Small tables with named rows and columns. After each table, cells are looked up by row and column.

Gof:
	Tefiz	Zev	Bativ	Guno
Gados	107	124	193	78
Tuk	138	136	137	134
Barit	108	151	185	62
Buvek	53	108	80	182
Nobek	134	134	135	137
Dala	117	109	164	104
Vamut	137	133	137	136
Beku	18	111	54	232
Tif	132	135	134	138

Tefiz of Tuk = 138
Zev of Barit = 151
Tefiz of Vamut = 137
Zev of Tuk = 136
Guno of Barit = 62
Zev of Beku = 111
Zev of Tif = 135
Zev of Buvek = 108
Zev of Gados = 124

Rupofu
         Rinim    Bon
Muvuzov   3.53  43.51
Gama     26.12  43.51
Nopan    26.12  26.72
Golel    95.08  43.51
Nir      26.12  38.32
Foz      37.10  71.89
Nuso      3.53  60.30

What is the Rinim of Foz in Rupofu?
37.10
What is the Bon of Nopan in Rupofu?
26.72
What is the Rinim of Golel in Rupofu?
95.08
What is the Bon of Nuso in Rupofu?
60.30
What is the Rinim of Nuso in Rupofu?
3.53
What is the Rinim of Nopan in Rupofu?
26.12
What is the Bon of Nir in Rupofu?
38.32
What is the Rinim of Gama in Rupofu?
26.12
Which row has the largest Rinim? Golel

Mari =
fields: Mivanif, Puv, Mimu, Nibenob, Sal
Lugog: [58.7, 62.3, 54.9, 58.5, 55.0]
Losep: [90.8, 21.3, 53.4, 96.2, 89.4]
Ran: [50.2, 56.2, 56.3, 50.9, 57.0]
Rimer: [57.5, 54.5, 59.9, 58.4, 60.3]
Bada: [59.0, 58.2, 57.9, 58.8, 58.5]

Lugog, Puv -> 62.3
Bada, Sal -> 58.5
Bada, Nibenob -> 58.8
Rimer, Mivanif -> 57.5
Ran, Mimu -> 56.3
Losep, Puv -> 21.3
Rimer, Mimu -> 59.9
Bada, Mimu -> 57.9
Losep, Sal -> 89.4
Lugog, Nibenob -> 58.5
Ran, Nibenob -> 50.9
Losep, Mivanif -> 90.8
Rimer, Puv -> 54.5
Ran, Sal -> 57.0
Bada, Mivanif -> 59.0
Row with the largest Mimu: Rimer

Guvegu:
            Dem   Fimun     Naz     Zit  Zuvefil     Gon     Gok  Tabutim  Retote
Buzalo    18.32   28.45    7.74   -3.87   -35.01   31.71   20.26   -32.46    2.58
Rik      -12.02   -1.86  -15.84   49.52     0.57  -52.64    1.77     6.49   19.14
Foso      21.76   38.86    0.78    7.20   -35.21   29.72   27.35   -33.42    3.03
Bivozo     7.98   24.26  -26.52   -6.80    36.80    5.70  -10.31    40.99  -16.42
Simogon  -10.74  -29.05   24.35    5.26   -17.98  -10.80    7.86   -21.54   15.17
Vem       19.03   58.76  -34.44   40.72   -10.50   -6.54   18.96    -0.31    2.09
Tikeli   -12.58  -21.86   23.23   16.02   -31.75  -13.35   13.13   -35.17   19.47
Makizat   16.21   -6.64   23.77  -61.92     3.77   64.99   -7.07    -0.53  -24.73
Zem      -20.14  -61.83   42.36  -28.16     0.45    0.63  -12.29    -7.89    5.68
Dunikap   18.10    3.05   14.77  -64.67     9.54   61.39   -5.83     5.42  -27.72
Zasosa    20.00   54.05  -28.74   29.20    -5.00    1.20   14.03     0.84   -0.89
Mok       14.12   55.90  -35.12   40.74    -1.26   -9.02   15.94     5.27    1.89
Med        7.65   26.57  -31.44   -4.28    47.25    2.79  -18.64    51.37  -17.67

Foso, Zit => 7.20
Zem, Gok => -12.29
Zem, Naz => 42.36
Tikeli, Retote => 19.47
Zem, Retote => 5.68
Bivozo, Zit => -6.80
Rik, Zit => 49.52
Vem, Fimun => 58.76

Ruteret:
	Vuva	Tos	Vatana	Vor	Nef
Dafon	194	216	194	113	189
Pes	210	102	185	132	218
Kef	71	133	179	144	195
Tor	154	240	180	124	160
Pom	58	205	174	141	160
Suri	68	145	168	153	174
Nim	64	172	164	153	158
Sevusi	117	70	197	134	244
Zim	182	231	166	135	144
Lav	24	99	150	175	164
Tonob	31	235	146	162	110
Fedunun	10	142	143	177	139
Kemukes	22	215	143	168	112

Vor of Kemukes: 168
Nef of Suri: 174
Vor of Lav: 175
Vuva of Pes: 210
Vor of Sevusi: 134
Vatana of Kef: 179
Vuva of Lav: 24
Vor of Pes: 132
Vatana of Pes: 185
Nef of Zim: 144
Vuva of Sevusi: 117
Nef of Tonob: 110
Vor of Pom: 141

Kiguze
columns: Kas, Raz, Niv, Lan
Nabulez: [6.362, 6.348, 1.884, 2.840]
Beg: [3.571, 4.329, 6.856, 4.245]
Kegi: [6.249, 4.017, 3.366, 7.527]
Mezoruz: [2.973, 6.420, 2.229, 2.087]
Zapelu: [2.722, 4.647, 5.486, 7.857]
Dil: [4.975, 4.448, 2.576, 2.361]
Gesova: [6.797, 4.858, 3.573, 5.450]
Gef: [1.727, 4.075, 6.283, 2.566]
Nuviko: [3.271, 6.504, 3.575, 5.234]
Makiv: [8.408, 6.340, 5.361, 3.379]
Vap: [1.420, 4.234, 3.654, 2.273]
Par: [2.601, 5.161, 2.914, 0.720]

Niv of Gef: 6.283
Lan of Gesova: 5.450
Raz of Mezoruz: 6.420
Niv of Nabulez: 1.884
Kas of Dil: 4.975
Lan of Beg: 4.245
Kas of Gesova: 6.797
Raz of Vap: 4.234
Lan of Vap: 2.273
Kas of Gef: 1.727
Lan of Kegi: 7.527
Raz of Dil: 4.448
Niv of Nuviko: 3.575
Row with the largest Niv: Beg

